Below are the code and all the weights of a small trained network. Each question names an input and a class and asks about switching units off, where a switched-off unit gives its printed mean instead of its output.

import numpy as np


def w(rows, s, z=0):
    codes = np.array(rows[::2]) - 128.0
    scale = np.full(codes.shape[1], s)
    scale[-1] = z or s
    return codes * scale


def f(y):
    return y / 2 * (1 + np.tanh(0.7978845608 * (y + 0.044715 * y**3)))


def log_softmax(a):
    a = a - a.max(-1, keepdims=True)
    return a - np.log(np.exp(a).sum(-1, keepdims=True))


def net(x, mask):
    res = np.array(x, float).reshape(1, 4) / 4 @ E
    y = f(res @ A[0][:, :-1].T + A[0][:, -1])
    res = res + np.where(mask, y, B[0][:, -1]) @ B[0][:, :-1]
    return log_softmax(res[-1] @ U[:, :-1].T + U[:, -1])


A, B = {}, {}
E = w([
[11,146,33,155],'x0',
[48,45,138,89],'x1',
[130,126,126,130],'x2',
[152,155,76,5],'x3',
],0.012)
A[0] = w([
[110,179,103,111,110],'N0',
[86,176,86,138,168],'N1',
[157,92,101,67,58],'N2',
[253,121,235,63,104],'N3',
[167,206,170,181,32],'N4',
[116,103,190,118,124],'N5',
[132,123,137,23,28],'N6',
[118,140,127,240,35],'N7',
[149,23,191,124,146],'N8',
[150,149,41,120,108],'N9',
[142,108,107,137,126],'N10',
[130,79,145,151,114],'N11',
[144,112,119,57,78],'N12',
[111,158,154,231,129],'N13',
[150,73,120,150,120],'N14',
[99,26,94,87,24],'N15',
[79,103,135,97,111],'N16',
[42,127,82,172,5],'N17',
[104,135,184,113,121],'N18',
[109,232,68,107,122],'N19',
[136,160,82,76,163],'N20',
[197,110,123,110,191],'N21',
[141,19,192,157,142],'N22',
[200,192,107,185,171],'N23',
[123,179,105,123,132],'N24',
[90,56,107,80,160],'N25',
[172,169,183,86,49],'N26',
[104,43,179,129,130],'N27',
[192,122,156,102,189],'N28',
[145,47,181,128,139],'N29',
[153,200,83,121,94],'N30',
],0.014,0.012)
B[0] = w([
[172,120,168,103,147],'N0',
[167,96,112,84,193],'N1',
[99,119,142,176,147],'N2',
[80,54,61,133,254],'N3',
[70,167,213,230,168],'N4',
[172,176,161,122,157],'N5',
[20,135,142,254,158],'N6',
[132,21,5,63,182],'N7',
[158,172,163,94,201],'N8',
[208,157,135,126,159],'N9',
[133,125,129,136,128],'N10',
[135,156,148,137,150],'N11',
[77,137,104,143,153],'N12',
[38,104,99,137,213],'N13',
[134,165,126,140,141],'N14',
[120,50,30,94,159],'N15',
[95,125,105,116,158],'N16',
[49,144,214,201,182],'N17',
[158,126,151,123,138],'N18',
[221,117,122,62,185],'N19',
[172,127,102,108,180],'N20',
[101,141,159,155,192],'N21',
[185,199,201,136,207],'N22',
[72,84,69,148,217],'N23',
[165,128,112,88,150],'N24',
[50,130,132,189,194],'N25',
[146,61,43,110,158],'N26',
[156,136,138,111,185],'N27',
[60,150,139,176,204],'N28',
[165,184,145,124,184],'N29',
[136,137,129,90,159],'N30',
],0.0095,0.017)
U = w([
[21,171,144,217,88],'0',
[91,41,32,116,246],'1',
[232,250,149,94,27],'2',
],0.011,0.0011)

Each question gives the input, the list of numbers given to net, and the class t.
The units are the neurons (one row each of A and B). Each row of codes is followed by its name. A weight is (code - 128) times the scale printed after its matrix; where a second scale follows, it is the last column's (A, B and U).
mask holds one flag per neuron, in row order. A switched-off neuron (its flag False) gives its mean, the last column of its row in B, instead of its output. The means were averaged over made-up inputs and are rounded, as every weight is.
A unit's drop is (log p(t) with every unit on - log p(t) with that unit switched off) / (log p(t) with every unit on - log p(t) with every unit switched off).
top k neurons: the k neurons with the biggest drops, biggest first
drop of u: that unit's drop, to one decimal
input [1,7,2,0], class 0: top neuron -> [N25]
input [3,0,-7,-7], class 1: top 2 neurons -> [N7; N4]
input [1,-7,5,-1], class 1: top 3 neurons -> [N17; N23; N22]
input [-7,2,1,5], class 0: top 2 neurons -> [N6; N28]
input [8,0,0,-3], class 1: top 2 neurons -> [N7; N1]
input [2,4,5,-1], class 0: top 3 neurons -> [N7; N3; N19]
input [-4,1,-3,7], class 0: top 3 neurons -> [N6; N7; N28]
input [2,0,3,5], class 2: top 2 neurons -> [N3; N23]
input [0,1,7,6], class 0: top 2 neurons -> [N6; N7]
input [-1,3,0,5], class 0: top 2 neurons -> [N6; N7]
input [4,-1,-8,-7], class 1: drop of N7 -> 1.5
input [-6,-8,8,5], class 1: drop of N3 -> 0.2
input [1,-7,-8,-8], class 1: drop of N7 -> 1.9
